Here is a tiny trained network, its code and every weight. The questions are about switching its units off for an input and a class, where a switched-off unit gives its printed mean instead of its output.

import numpy as np


def w(rows, s, z=0):
    codes = np.array(rows[::2]) - 128.0
    scale = np.full(codes.shape[1], s)
    scale[-1] = z or s
    return codes * scale


def norm(h):
    return h / np.sqrt((h * h).mean(-1, keepdims=True) + 1e-5)


def f(y):
    return y / 2 * (1 + np.tanh(0.7978845608 * (y + 0.044715 * y**3)))


def log_softmax(a):
    a = a - a.max(-1, keepdims=True)
    return a - np.log(np.exp(a).sum(-1, keepdims=True))


def net(x, mask):
    res = np.array(x, float).reshape(1, 3) / 4 @ E
    u = 0
    for l in range(3):
        y = f(norm(res) @ A[l][:, :-1].T + A[l][:, -1])
        res = res + np.where(mask[u : u + 9], y, B[l][:, -1]) @ B[l][:, :-1]
        u += 9
    return log_softmax(norm(res)[-1] @ U[:, :-1].T + U[:, -1])


A, B = {}, {}
E = w([
[131,135,125,119,130,129,134,128],'x0',
[123,145,144,121,125,137,109,253],'x1',
[116,91,140,125,122,236,118,130],'x2',
],0.0018)
A[0] = w([
[122,127,173,127,189,124,106,123,130],'0.n1',
[132,128,128,129,128,128,126,128,128],'0.n2',
[119,67,135,110,143,244,138,14,2],'0.n3',
[180,159,32,159,25,20,155,18,90],'0.n4',
[121,127,133,126,148,128,123,128,127],'0.n5',
[118,91,145,115,163,213,137,39,57],'0.n6',
[111,129,167,121,165,125,130,122,127],'0.n7',
[134,215,138,95,156,20,123,249,83],'0.n8',
[86,119,175,114,208,122,113,121,119],'0.n9',
],0.0019,0.0017)
B[0] = w([
[124,151,159,128,114,119,121,115,130],'0.n1',
[126,126,127,128,129,128,130,128,128],'0.n2',
[184,123,31,223,22,85,144,121,152],'0.n3',
[91,143,211,67,226,212,119,173,240],'0.n4',
[132,142,140,126,118,128,118,125,127],'0.n5',
[161,124,61,192,43,102,125,102,137],'0.n6',
[128,150,139,125,119,119,120,112,127],'0.n7',
[178,107,29,233,1,90,133,101,244],'0.n8',
[141,195,168,130,109,118,119,109,122],'0.n9',
],0.0021,0.0012)
A[1] = w([
[113,119,142,122,147,151,128,91,86],'1.n1',
[128,143,139,113,151,95,124,147,93],'1.n2',
[125,129,122,124,133,130,133,134,119],'1.n3',
[125,129,128,128,128,126,129,126,125],'1.n4',
[97,145,195,84,254,101,133,95,80],'1.n5',
[128,124,128,131,120,141,128,138,129],'1.n6',
[134,145,130,129,148,78,137,82,69],'1.n7',
[124,122,133,125,128,146,128,144,120],'1.n8',
[116,131,123,117,137,97,131,96,2],'1.n9',
],0.0065,0.002)
B[1] = w([
[132,116,92,169,86,47,155,147,142],'1.n1',
[140,65,68,186,57,94,156,62,143],'1.n2',
[125,102,126,126,140,136,134,127,126],'1.n3',
[130,120,120,132,114,132,125,139,127],'1.n4',
[80,254,246,75,87,193,5,129,254],'1.n5',
[120,163,157,101,157,124,116,122,136],'1.n6',
[117,181,188,109,123,219,99,199,169],'1.n7',
[115,140,157,87,178,138,116,113,134],'1.n8',
[136,111,129,130,102,179,125,193,123],'1.n9',
],0.0025,0.0038)
A[2] = w([
[119,118,125,137,104,144,114,155,136],'2.n1',
[128,130,131,130,127,136,129,140,149],'2.n2',
[129,132,126,128,128,112,131,107,115],'2.n3',
[123,128,123,132,118,119,122,114,72],'2.n4',
[144,132,105,147,122,3,147,139,49],'2.n5',
[140,98,97,143,133,124,160,39,1],'2.n6',
[117,108,149,98,214,169,128,168,78],'2.n7',
[117,121,121,130,109,133,119,132,58],'2.n8',
[107,104,152,103,159,174,130,93,12],'2.n9',
],0.0058,0.00095)
B[2] = w([
[130,148,137,127,129,107,135,57,174],'2.n1',
[120,129,140,131,126,129,126,98,144],'2.n2',
[133,106,112,126,131,145,133,199,116],'2.n3',
[146,116,104,114,140,116,139,174,119],'2.n4',
[55,121,176,214,95,75,181,200,253],'2.n5',
[169,93,74,175,21,206,89,98,172],'2.n6',
[154,113,122,136,227,233,225,122,207],'2.n7',
[144,131,110,109,144,75,137,106,129],'2.n8',
[119,142,116,149,104,10,126,252,161],'2.n9',
],0.0029,0.0023)
U = w([
[94,252,229,66,122,144,39,99,182],'0',
[145,109,99,75,178,42,122,80,3],'1',
[141,117,103,84,166,63,121,103,24],'2',
[175,79,42,169,33,174,97,56,197],'3',
[72,131,147,211,91,2,175,217,185],'4',
[143,117,102,88,154,61,125,97,15],'5',
[138,101,100,63,171,48,123,88,10],'6',
[144,106,125,108,254,226,208,169,175],'7',
],0.0097,0.0055)

Each question gives the input, the list of numbers given to net, and the class t.
The units are the neurons (one row each of A and B). Each row of codes is followed by its name. A weight is (code - 128) times the scale printed after its matrix; where a second scale follows, it is the last column's (A, B and U).
mask holds one flag per neuron, layer by layer. A switched-off neuron (its flag False) gives its mean, the last column of its row in B, instead of its output. The means were averaged over made-up inputs and are rounded, as every weight is.
A unit's drop is (log p(t) with every unit on - log p(t) with that unit switched off) / (log p(t) with every unit on - log p(t) with every unit switched off).
unit that matters most: the unit with the biggest drop
top k neurons: the k neurons with the biggest drops, biggest first
k most important neurons of layer l: the k neurons of layer l with the biggest drops, biggest first
drop of u: that unit's drop, to one decimal
input [0,-6,2], class 3: unit that matters most -> 0.n3
input [7,7,1], class 7: top 3 neurons -> [1.n5 1.n1 0.n3]
input [8,2,-4], class 4: top 2 neurons -> [0.n8 1.n5]
input [4,3,0], class 4: top 3 neurons -> [1.n7 1.n5 0.n4]
input [8,1,0], class 4: top 3 neurons -> [1.n5 1.n7 0.n4]
input [-3,1,-4], class 4: top 2 neurons -> [0.n8 1.n5]
input [-5,-7,1], class 3: top 3 neurons -> [0.n3 0.n6 1.n5]
input [4,1,1], class 7: top 2 neurons -> [0.n4 1.n5]
input [7,5,0], class 4: top 4 neurons -> [1.n5 0.n4 1.n7 0.n8]
input [4,0,2], class 3: top 3 neurons -> [1.n5 0.n4 1.n7]
input [8,1,2], class 7: top 2 neurons -> [1.n5 1.n2]
input [-4,2,5], class 7: top 2 neurons -> [1.n5 2.n7]
input [5,6,0], class 4: top 4 neurons -> [1.n5 0.n4 1.n7 0.n8]
input [8,5,-2], class 4: most important neuron of layer 1 -> [1.n5]
input [3,0,2], class 3: top 2 neurons -> [1.n5 0.n4]
input [1,-1,1], class 3: drop of 1.n5 -> 0.6
input [-7,6,3], class 7: drop of 1.n5 -> 0.4
input [6,7,6], class 7: drop of 1.n5 -> 0.2
